Below are the code and all the weights of a small trained network. Each question names an input and a class and asks about switching units off, where a switched-off unit gives its printed mean instead of its output.

import numpy as np


def w(rows, s, z=0):
    codes = np.array(rows[::2]) - 128.0
    scale = np.full(codes.shape[1], s)
    scale[-1] = z or s
    return codes * scale


def f(y):
    return y / 2 * (1 + np.tanh(0.7978845608 * (y + 0.044715 * y**3)))


def log_softmax(a):
    a = a - a.max(-1, keepdims=True)
    return a - np.log(np.exp(a).sum(-1, keepdims=True))


def net(x, mask):
    res = np.array(x, float).reshape(1, 4) / 4 @ E
    y = f(res @ A[0][:, :-1].T + A[0][:, -1])
    res = res + np.where(mask, y, B[0][:, -1]) @ B[0][:, :-1]
    return log_softmax(res[-1] @ U[:, :-1].T + U[:, -1])


A, B = {}, {}
E = w([
[122,120,153,131,119,140,110,135,139,110,138],'x0',
[193,67,153,41,231,112,34,53,107,108,93],'x1',
[137,27,229,149,91,179,94,153,106,194,80],'x2',
[101,107,186,114,116,57,96,172,248,53,155],'x3',
],0.013)
A[0] = w([
[108,172,83,36,169,149,102,146,98,110,135,140],'n0',
[81,127,47,59,65,215,77,180,65,86,115,5],'n1',
[204,77,147,107,183,225,144,111,42,194,121,135],'n2',
[113,105,214,146,136,60,58,144,254,58,131,154],'n3',
[129,213,53,131,152,84,168,113,160,49,189,133],'n4',
[57,193,98,139,87,55,111,138,217,60,176,145],'n5',
[89,118,160,221,47,204,206,128,124,197,166,147],'n6',
[147,70,192,172,180,111,47,144,217,129,91,114],'n7',
[242,134,113,47,143,191,61,127,40,184,100,91],'n8',
[93,128,130,205,12,162,187,197,95,138,114,123],'n9',
[87,245,43,94,58,70,185,155,177,44,185,154],'n10',
[217,53,139,119,221,203,170,113,47,210,95,176],'n11',
],0.0099,0.012)
B[0] = w([
[166,103,151,176,191,131,150,132,103,197,171,177],'n0',
[153,102,171,65,143,235,193,133,97,150,147,130],'n1',
[110,189,61,81,127,65,33,100,159,153,67,205],'n2',
[178,46,190,45,70,133,134,245,153,40,118,244],'n3',
[92,95,94,166,141,73,170,113,57,74,185,223],'n4',
[199,85,169,112,116,165,164,195,51,68,190,226],'n5',
[71,169,177,118,42,178,102,119,197,142,49,236],'n6',
[140,87,228,112,132,201,128,164,157,116,162,197],'n7',
[177,109,115,168,175,199,147,125,74,144,97,198],'n8',
[59,192,120,146,108,73,165,133,199,224,77,233],'n9',
[97,109,114,230,181,180,197,201,38,111,178,251],'n10',
[127,154,47,84,129,58,70,70,153,139,47,223],'n11',
],0.011,0.022)
U = w([
[85,195,67,197,120,111,214,178,67,70,213,1],'0',
[198,122,96,68,225,138,27,32,91,187,69,139],'1',
[172,81,216,74,127,125,87,185,191,78,126,236],'2',
[80,245,148,179,60,135,178,142,190,226,84,179],'3',
],0.011,0.0062)

Each question gives the input, the list of numbers given to net, and the class t.
The units are the neurons (one row each of A and B). Each row of codes is followed by its name. A weight is (code - 128) times the scale printed after its matrix; where a second scale follows, it is the last column's (A, B and U).
mask holds one flag per neuron, in row order. A switched-off neuron (its flag False) gives its mean, the last column of its row in B, instead of its output. The means were averaged over made-up inputs and are rounded, as every weight is.
A unit's drop is (log p(t) with every unit on - log p(t) with that unit switched off) / (log p(t) with every unit on - log p(t) with every unit switched off).
The circuit of an input: a set's keep is (log p(t) with only the set's units on - log p(t) with every unit switched off) / (log p(t) with every unit on - log p(t) with every unit switched off). Starting from all 12 units, units are removed one at a time, each time the one whose removal leaves the highest keep (on an exact tie, the one counted first), for as long as the keep stays at least 0.8.
units of the circuit, in order: the units of the circuit, biggest drop first
top k neurons: the k neurons with the biggest drops, biggest first
drop of u: that unit's drop, to one decimal
input [-7,0,-4,-5], class 1: units of the circuit, in order => n5; n11; n9
input [5,-5,0,5], class 0: units of the circuit, in order => n10
input [-3,-1,0,0], class 3: top 2 neurons => n3; n4
input [5,-6,-1,-2], class 3: top 2 neurons => n6; n9
input [7,-5,7,4], class 3: top 2 neurons => n9; n6
input [0,-3,7,3], class 3: top 3 neurons => n9; n5; n6
input [-3,2,-6,-6], class 1: top 2 neurons => n11; n5
input [-5,-5,7,5], class 3: top 2 neurons => n9; n6
input [-7,-6,1,3], class 3: top 3 neurons => n9; n6; n4
input [3,8,3,-3], class 1: drop of n4 => 0.0
input [5,0,4,-2], class 1: drop of n2 => 0.1
